Below are the code and all the weights of a small trained network. Each question names an input and a class and asks about switching units off, where a switched-off unit gives its printed mean instead of its output.

import numpy as np


def w(rows, s, z=0):
    codes = np.array(rows[::2]) - 128.0
    scale = np.full(codes.shape[1], s)
    scale[-1] = z or s
    return codes * scale


def f(y):
    return y / 2 * (1 + np.tanh(0.7978845608 * (y + 0.044715 * y**3)))


def log_softmax(a):
    a = a - a.max(-1, keepdims=True)
    return a - np.log(np.exp(a).sum(-1, keepdims=True))


def net(x, mask):
    res = np.array(x, float).reshape(1, 8) / 4 @ E
    y = f(res @ A[0][:, :-1].T + A[0][:, -1])
    res = res + np.where(mask, y, B[0][:, -1]) @ B[0][:, :-1]
    return log_softmax(res[-1] @ U[:, :-1].T + U[:, -1])


A, B = {}, {}
E = w([
[134,135,123,127,128,129,128],'x0',
[133,127,125,124,128,130,131],'x1',
[254,62,200,189,229,131,87],'x2',
[178,171,129,17,147,6,78],'x3',
[154,107,211,33,40,213,74],'x4',
[128,130,129,132,126,129,120],'x5',
[106,115,28,52,247,208,76],'x6',
[77,211,227,112,210,148,169],'x7',
],0.006)
A[0] = w([
[127,137,60,91,199,202,117,47],'neuron 0',
[191,93,170,166,177,133,100,45],'neuron 1',
[131,122,72,164,187,84,194,69],'neuron 2',
[169,45,40,138,59,120,94,60],'neuron 3',
[179,97,163,166,174,138,93,49],'neuron 4',
[124,136,68,169,180,84,168,98],'neuron 5',
[178,178,113,51,138,45,73,65],'neuron 6',
[107,130,115,174,139,103,131,9],'neuron 7',
[120,225,190,97,181,137,179,20],'neuron 8',
[100,117,124,211,120,253,157,62],'neuron 9',
[190,60,167,168,184,109,98,91],'neuron 10',
[95,182,214,96,176,125,168,54],'neuron 11',
[102,94,64,72,204,178,117,3],'neuron 12',
[190,67,206,180,175,122,91,66],'neuron 13',
[141,150,189,189,41,56,195,67],'neuron 14',
[69,149,91,109,70,124,146,51],'neuron 15',
[63,167,95,107,71,115,157,77],'neuron 16',
[98,212,218,111,173,109,123,191],'neuron 17',
[168,189,145,29,160,9,88,52],'neuron 18',
[108,124,88,183,166,68,165,68],'neuron 19',
[129,154,80,191,174,78,150,114],'neuron 20',
[124,126,199,185,60,73,155,46],'neuron 21',
[155,127,191,161,67,76,171,115],'neuron 22',
[157,117,193,81,72,203,93,55],'neuron 23',
[71,187,99,123,75,123,127,115],'neuron 24',
[55,148,92,109,79,131,134,43],'neuron 25',
[152,146,131,131,113,134,135,155],'neuron 26',
[51,156,98,129,76,134,134,72],'neuron 27',
[99,182,69,91,106,150,149,57],'neuron 28',
[149,103,187,40,77,193,73,42],'neuron 29',
[116,137,83,173,174,71,160,70],'neuron 30',
[110,151,85,198,172,36,138,112],'neuron 31',
[100,93,130,212,125,242,180,42],'neuron 32',
[177,132,161,177,149,123,81,176],'neuron 33',
[197,45,30,135,31,43,72,140],'neuron 34',
[40,155,115,101,61,90,160,104],'neuron 35',
],0.0074,0.0059)
B[0] = w([
[114,96,107,108,195,106,36,175],'neuron 0',
[190,174,112,111,148,105,155,160],'neuron 1',
[121,154,171,94,91,143,112,168],'neuron 2',
[94,192,205,208,180,155,140,172],'neuron 3',
[179,159,126,104,155,99,155,152],'neuron 4',
[125,150,178,82,73,166,105,178],'neuron 5',
[107,69,145,188,93,60,139,195],'neuron 6',
[155,155,198,130,116,92,99,111],'neuron 7',
[110,143,165,192,169,148,126,153],'neuron 8',
[113,66,149,163,91,1,129,180],'neuron 9',
[194,170,94,100,138,122,179,193],'neuron 10',
[91,160,153,198,144,163,135,160],'neuron 11',
[116,109,131,105,215,105,41,162],'neuron 12',
[190,177,83,94,136,118,169,189],'neuron 13',
[98,91,75,84,215,132,24,208],'neuron 14',
[181,155,147,111,173,104,153,150],'neuron 15',
[184,151,120,116,150,117,150,170],'neuron 16',
[86,104,90,200,138,203,167,233],'neuron 17',
[86,59,125,198,85,32,151,221],'neuron 18',
[127,148,175,85,88,139,110,164],'neuron 19',
[119,141,159,83,73,158,121,188],'neuron 20',
[102,101,105,77,211,120,36,172],'neuron 21',
[105,96,80,82,197,159,57,192],'neuron 22',
[117,161,156,90,66,142,114,161],'neuron 23',
[186,136,104,118,142,124,149,175],'neuron 24',
[189,167,155,122,169,104,150,147],'neuron 25',
[121,123,118,123,126,137,130,144],'neuron 26',
[201,144,132,122,153,93,150,156],'neuron 27',
[196,152,124,118,191,105,128,147],'neuron 28',
[121,163,201,88,59,139,120,171],'neuron 29',
[125,150,182,90,80,142,111,164],'neuron 30',
[124,132,172,79,56,173,111,211],'neuron 31',
[131,85,144,166,88,14,128,176],'neuron 32',
[147,125,89,96,130,143,165,195],'neuron 33',
[64,160,148,225,173,209,165,253],'neuron 34',
[200,162,97,102,160,123,171,196],'neuron 35',
],0.0085,0.006)
U = w([
[111,105,85,83,188,124,8,108],'0',
[210,184,94,96,141,108,203,105],'1',
[100,69,139,171,64,15,146,105],'2',
[118,168,196,61,25,181,100,110],'3',
[104,119,78,126,107,170,156,251],'4',
[85,168,144,208,166,194,154,77],'5',
],0.011,0.015)

Each question gives the input, the list of numbers given to net, and the class t.
The units are the neurons (one row each of A and B). Each row of codes is followed by its name. A weight is (code - 128) times the scale printed after its matrix; where a second scale follows, it is the last column's (A, B and U).
mask holds one flag per neuron, in row order. A switched-off neuron (its flag False) gives its mean, the last column of its row in B, instead of its output. The means were averaged over made-up inputs and are rounded, as every weight is.
A unit's drop is (log p(t) with every unit on - log p(t) with that unit switched off) / (log p(t) with every unit on - log p(t) with every unit switched off).
The circuit of an input: a set's keep is (log p(t) with only the set's units on - log p(t) with every unit switched off) / (log p(t) with every unit on - log p(t) with every unit switched off). Starting from the 12 units with the biggest drops (on a tie, the unit counted first), units are removed one at a time, each time the one whose removal leaves the highest keep (on an exact tie, the one counted first), for as long as the keep stays at least 0.8.
circuit, biggest first: the units of the circuit, biggest drop first
most important unit: the unit with the biggest drop
k most important neurons: the k neurons with the biggest drops, biggest first
drop when u is switched off: that unit's drop, to one decimal
input [-8,-6,5,-8,4,0,8,6], class 0: most important unit : neuron 0
input [0,3,-1,-7,6,6,4,1], class 2: circuit, biggest first : [neuron 9; neuron 32]
input [6,-4,7,-4,-2,5,0,-7], class 1: circuit, biggest first : [neuron 10; neuron 13]
input [8,-3,8,1,-1,7,-6,5], class 1: 3 most important neurons : [neuron 13; neuron 10; neuron 1]
input [-2,-2,3,-5,0,0,2,-3], class 2: circuit, biggest first : [neuron 9; neuron 32]
input [-3,5,-7,-7,-1,-1,-7,-7], class 0: 3 most important neurons : [neuron 14; neuron 21; neuron 22]
input [-8,5,-4,8,3,-2,5,-5], class 2: circuit, biggest first : [neuron 18; neuron 6]
input [-7,-4,-2,1,-5,3,4,-6], class 5: circuit, biggest first : [neuron 34; neuron 3]
input [7,8,-3,-8,-8,0,8,-8], class 0: 3 most important neurons : [neuron 0; neuron 12; neuron 18]
input [1,-8,-7,-8,8,-8,-5,0], class 2: 2 most important neurons : [neuron 9; neuron 32]
input [7,2,-8,8,0,4,4,-4], class 1: circuit, biggest first : [neuron 35; neuron 28]
input [5,6,3,5,6,3,4,-6], class 3: 3 most important neurons : [neuron 29; neuron 17; neuron 23]
input [-4,-3,-5,-8,5,-3,-7,4], class 2: 4 most important neurons : [neuron 9; neuron 32; neuron 0; neuron 12]
input [5,0,-4,2,-6,4,7,5], class 0: circuit, biggest first : [neuron 0]
input [3,4,6,-7,5,-5,-3,-5], class 2: 3 most important neurons : [neuron 9; neuron 32; neuron 35]
input [3,-2,8,1,3,-2,-8,4], class 0: 2 most important neurons : [neuron 14; neuron 22]
input [8,5,-8,-7,-8,4,8,-1], class 0: 2 most important neurons : [neuron 0; neuron 12]
input [-4,1,-5,7,-4,-6,-1,-8], class 5: 2 most important neurons : [neuron 34; neuron 3]
input [-2,-1,-7,2,-8,-2,3,-7], class 3: 2 most important neurons : [neuron 31; neuron 5]
input [5,2,7,-5,-3,1,7,-8], class 5: circuit, biggest first : [neuron 3]
input [7,-5,4,5,8,-8,-8,7], class 0: 3 most important neurons : [neuron 14; neuron 22; neuron 21]
input [-3,-3,-3,-7,-3,-8,8,7], class 0: 2 most important neurons : [neuron 0; neuron 12]
input [7,0,8,-2,5,4,-6,-7], class 1: 2 most important neurons : [neuron 13; neuron 10]
input [-4,-7,-8,1,3,2,1,-1], class 1: drop when neuron 1 is switched off : 0.0
input [1,7,2,4,-4,4,-5,-7], class 5: drop when neuron 34 is switched off : 0.8
input [-5,1,-4,4,-5,1,-6,-2], class 0: drop when neuron 14 is switched off : 0.5
input [8,4,0,-8,-2,8,2,7], class 2: drop when neuron 9 is switched off : 0.3
input [-3,6,7,-8,7,4,-1,6], class 2: circuit, biggest first : [neuron 9]
input [2,-5,2,7,-4,-6,6,-1], class 2: circuit, biggest first : [neuron 18; neuron 6]
